Below is a small trained network, with its code and all its weights. Each question gives an input and a class and asks what happens when units are switched off, that is, made to give their printed mean instead of their output.

import numpy as np


def w(rows, s, z=0):
    codes = np.array(rows[::2]) - 128.0
    scale = np.full(codes.shape[1], s)
    scale[-1] = z or s
    return codes * scale


def f(y):
    return np.maximum(y, 0)


def log_softmax(a):
    a = a - a.max(-1, keepdims=True)
    return a - np.log(np.exp(a).sum(-1, keepdims=True))


def net(x, mask):
    res = np.array(x, float).reshape(1, 4) / 4 @ E
    y = f(res @ A[0][:, :-1].T + A[0][:, -1])
    res = res + np.where(mask, y, B[0][:, -1]) @ B[0][:, :-1]
    return log_softmax(res[-1] @ U[:, :-1].T + U[:, -1])


A, B = {}, {}
E = w([
[95,138,183,65,99,148,238,106,177],'x0',
[161,115,41,73,139,168,113,191,252],'x1',
[69,94,47,90,108,194,148,143,42],'x2',
[225,151,78,178,150,118,200,52,129],'x3',
],0.011)
A[0] = w([
[128,117,40,88,161,141,118,153,227,101],'neuron 1',
[116,145,106,121,134,140,123,128,165,160],'neuron 2',
[199,139,76,146,147,134,201,72,129,172],'neuron 3',
[108,143,83,92,115,121,165,155,84,32],'neuron 4',
[151,144,122,107,122,83,115,140,148,90],'neuron 5',
[84,127,184,53,112,135,252,105,170,77],'neuron 6',
[191,127,95,171,92,116,188,113,130,176],'neuron 7',
[112,135,150,115,121,112,183,129,153,100],'neuron 8',
[117,110,197,129,150,147,112,123,79,133],'neuron 9',
[69,115,56,114,115,154,144,108,88,52],'neuron 10',
[172,133,89,147,154,84,28,131,84,80],'neuron 11',
[109,106,198,149,123,124,116,110,77,110],'neuron 12',
[116,150,145,93,126,149,166,148,158,77],'neuron 13',
[120,106,124,111,87,164,79,123,187,150],'neuron 14',
[118,131,155,138,173,125,159,143,76,99],'neuron 15',
[158,129,84,168,115,113,4,129,88,29],'neuron 16',
[52,116,210,95,129,145,51,167,154,164],'neuron 17',
[140,134,70,93,109,119,101,153,195,92],'neuron 18',
[161,158,151,138,123,115,157,81,58,107],'neuron 19',
[106,110,179,84,143,111,197,115,122,73],'neuron 20',
[186,110,82,153,132,105,175,86,109,118],'neuron 21',
[177,137,188,122,131,136,120,91,162,68],'neuron 22',
[138,126,200,136,129,98,98,135,186,60],'neuron 23',
[106,105,159,157,112,96,138,95,98,88],'neuron 24',
[47,148,180,71,116,118,44,153,149,175],'neuron 25',
[77,116,50,53,148,163,182,126,63,57],'neuron 26',
[127,124,159,166,69,91,119,122,113,100],'neuron 27',
[107,111,157,96,114,93,120,166,111,172],'neuron 28',
[137,129,185,156,141,117,97,101,195,26],'neuron 29',
[180,124,239,142,138,101,98,125,214,3],'neuron 30',
[194,145,125,159,132,120,161,127,133,128],'neuron 31',
[129,137,87,96,151,98,139,143,171,99],'neuron 32',
[103,139,167,141,180,136,140,109,95,96],'neuron 33',
[76,144,173,142,127,102,120,143,91,117],'neuron 34',
[159,104,147,116,132,137,142,154,145,84],'neuron 35',
[161,137,121,141,128,127,164,115,120,143],'neuron 36',
[136,105,114,157,115,161,71,115,127,66],'neuron 37',
],0.013,0.0025)
B[0] = w([
[176,140,217,68,55,152,129,114,128,234],'neuron 1',
[142,132,157,110,117,122,137,109,134,161],'neuron 2',
[99,101,127,65,212,116,123,134,125,214],'neuron 3',
[122,139,70,138,100,103,135,148,117,172],'neuron 4',
[125,134,130,129,101,120,137,132,108,148],'neuron 5',
[89,126,185,255,168,176,90,125,157,253],'neuron 6',
[119,104,117,88,186,112,132,123,136,190],'neuron 7',
[120,116,158,170,144,149,110,134,140,174],'neuron 8',
[161,126,156,91,96,134,143,119,137,180],'neuron 9',
[141,152,22,137,106,80,142,132,113,195],'neuron 10',
[83,118,158,223,131,184,120,132,145,200],'neuron 11',
[173,142,168,83,87,138,123,126,138,192],'neuron 12',
[112,125,169,163,135,143,117,127,142,177],'neuron 13',
[159,131,162,93,119,126,134,112,127,180],'neuron 14',
[141,126,149,105,84,143,128,125,122,163],'neuron 15',
[92,134,175,235,162,151,122,129,164,204],'neuron 16',
[104,91,105,75,235,116,139,129,124,231],'neuron 17',
[175,141,184,93,91,149,129,115,120,198],'neuron 18',
[175,137,165,64,86,136,132,127,138,193],'neuron 19',
[110,125,175,186,135,162,119,133,143,190],'neuron 20',
[98,111,126,85,185,114,118,134,140,191],'neuron 21',
[113,137,84,146,98,121,141,130,109,173],'neuron 22',
[118,141,44,145,104,100,148,127,104,183],'neuron 23',
[166,140,162,103,93,138,115,121,135,176],'neuron 24',
[108,101,109,73,227,112,128,116,130,227],'neuron 25',
[131,147,18,164,70,74,146,143,94,227],'neuron 26',
[147,133,150,101,87,141,128,133,111,166],'neuron 27',
[121,119,126,107,162,109,129,125,138,174],'neuron 28',
[130,138,53,139,90,102,136,149,109,178],'neuron 29',
[131,147,10,154,64,91,139,146,97,211],'neuron 30',
[110,113,104,115,179,114,134,126,115,176],'neuron 31',
[146,137,163,98,100,138,114,123,120,171],'neuron 32',
[142,138,161,105,89,136,129,126,142,167],'neuron 33',
[165,137,166,79,113,135,129,115,128,183],'neuron 34',
[137,128,147,131,114,135,119,137,129,147],'neuron 35',
[132,117,126,102,162,130,126,126,121,162],'neuron 36',
[103,126,147,163,124,125,122,123,141,156],'neuron 37',
],0.021,0.018)
U = w([
[100,76,112,48,231,118,116,113,124,254],'0',
[201,160,184,76,55,172,109,94,127,157],'1',
[74,139,159,249,130,200,76,131,164,74],'2',
[125,172,27,159,67,88,139,158,75,15],'3',
],0.013,0.00064)

Each question gives the input, the list of numbers given to net, and the class t.
The units are the neurons (one row each of A and B). Each row of codes is followed by its name. A weight is (code - 128) times the scale printed after its matrix; where a second scale follows, it is the last column's (A, B and U).
mask holds one flag per neuron, in row order. A switched-off neuron (its flag False) gives its mean, the last column of its row in B, instead of its output. The means were averaged over made-up inputs and are rounded, as every weight is.
A unit's drop is (log p(t) with every unit on - log p(t) with that unit switched off) / (log p(t) with every unit on - log p(t) with every unit switched off).
The circuit of an input: a set's keep is (log p(t) with only the set's units on - log p(t) with every unit switched off) / (log p(t) with every unit on - log p(t) with every unit switched off). Starting from the 12 units with the biggest drops (on a tie, the unit counted first), units are removed one at a time, each time the one whose removal leaves the highest keep (on an exact tie, the one counted first), for as long as the keep stays at least 0.8.
circuit, biggest first: the units of the circuit, biggest drop first
top k neurons: the k neurons with the biggest drops, biggest first
drop when u is switched off: that unit's drop, to one decimal
input [6,6,-3,-5], class 1: top 2 neurons	[neuron 1; neuron 18]
input [6,-1,-6,0], class 2: circuit, biggest first	[neuron 6]
input [-5,-7,6,6], class 1: top 2 neurons	[neuron 19; neuron 17]
input [-7,4,-8,6], class 3: top 2 neurons	[neuron 30; neuron 6]
input [7,3,-8,3], class 3: top 4 neurons	[neuron 30; neuron 29; neuron 23; neuron 16]
input [-1,-3,7,6], class 3: top 3 neurons	[neuron 26; neuron 17; neuron 10]
input [6,6,5,0], class 1: top 2 neurons	[neuron 1; neuron 16]
input [0,-8,-7,-6], class 1: top 3 neurons	[neuron 12; neuron 34; neuron 26]
input [5,5,1,3], class 1: top 2 neurons	[neuron 1; neuron 16]
input [8,-8,7,-2], class 1: top 2 neurons	[neuron 12; neuron 19]
input [-7,7,5,3], class 1: top 3 neurons	[neuron 1; neuron 6; neuron 18]
input [-8,-7,0,4], class 2: top 4 neurons	[neuron 16; neuron 11; neuron 1; neuron 18]
input [1,-6,-7,8], class 0: drop when neuron 3 is switched off	3.4
input [-5,-6,8,6], class 3: circuit, biggest first	[neuron 26]
input [-3,-3,-7,3], class 3: drop when neuron 26 is switched off	0.0
input [-8,2,6,5], class 2: drop when neuron 16 is switched off	0.3
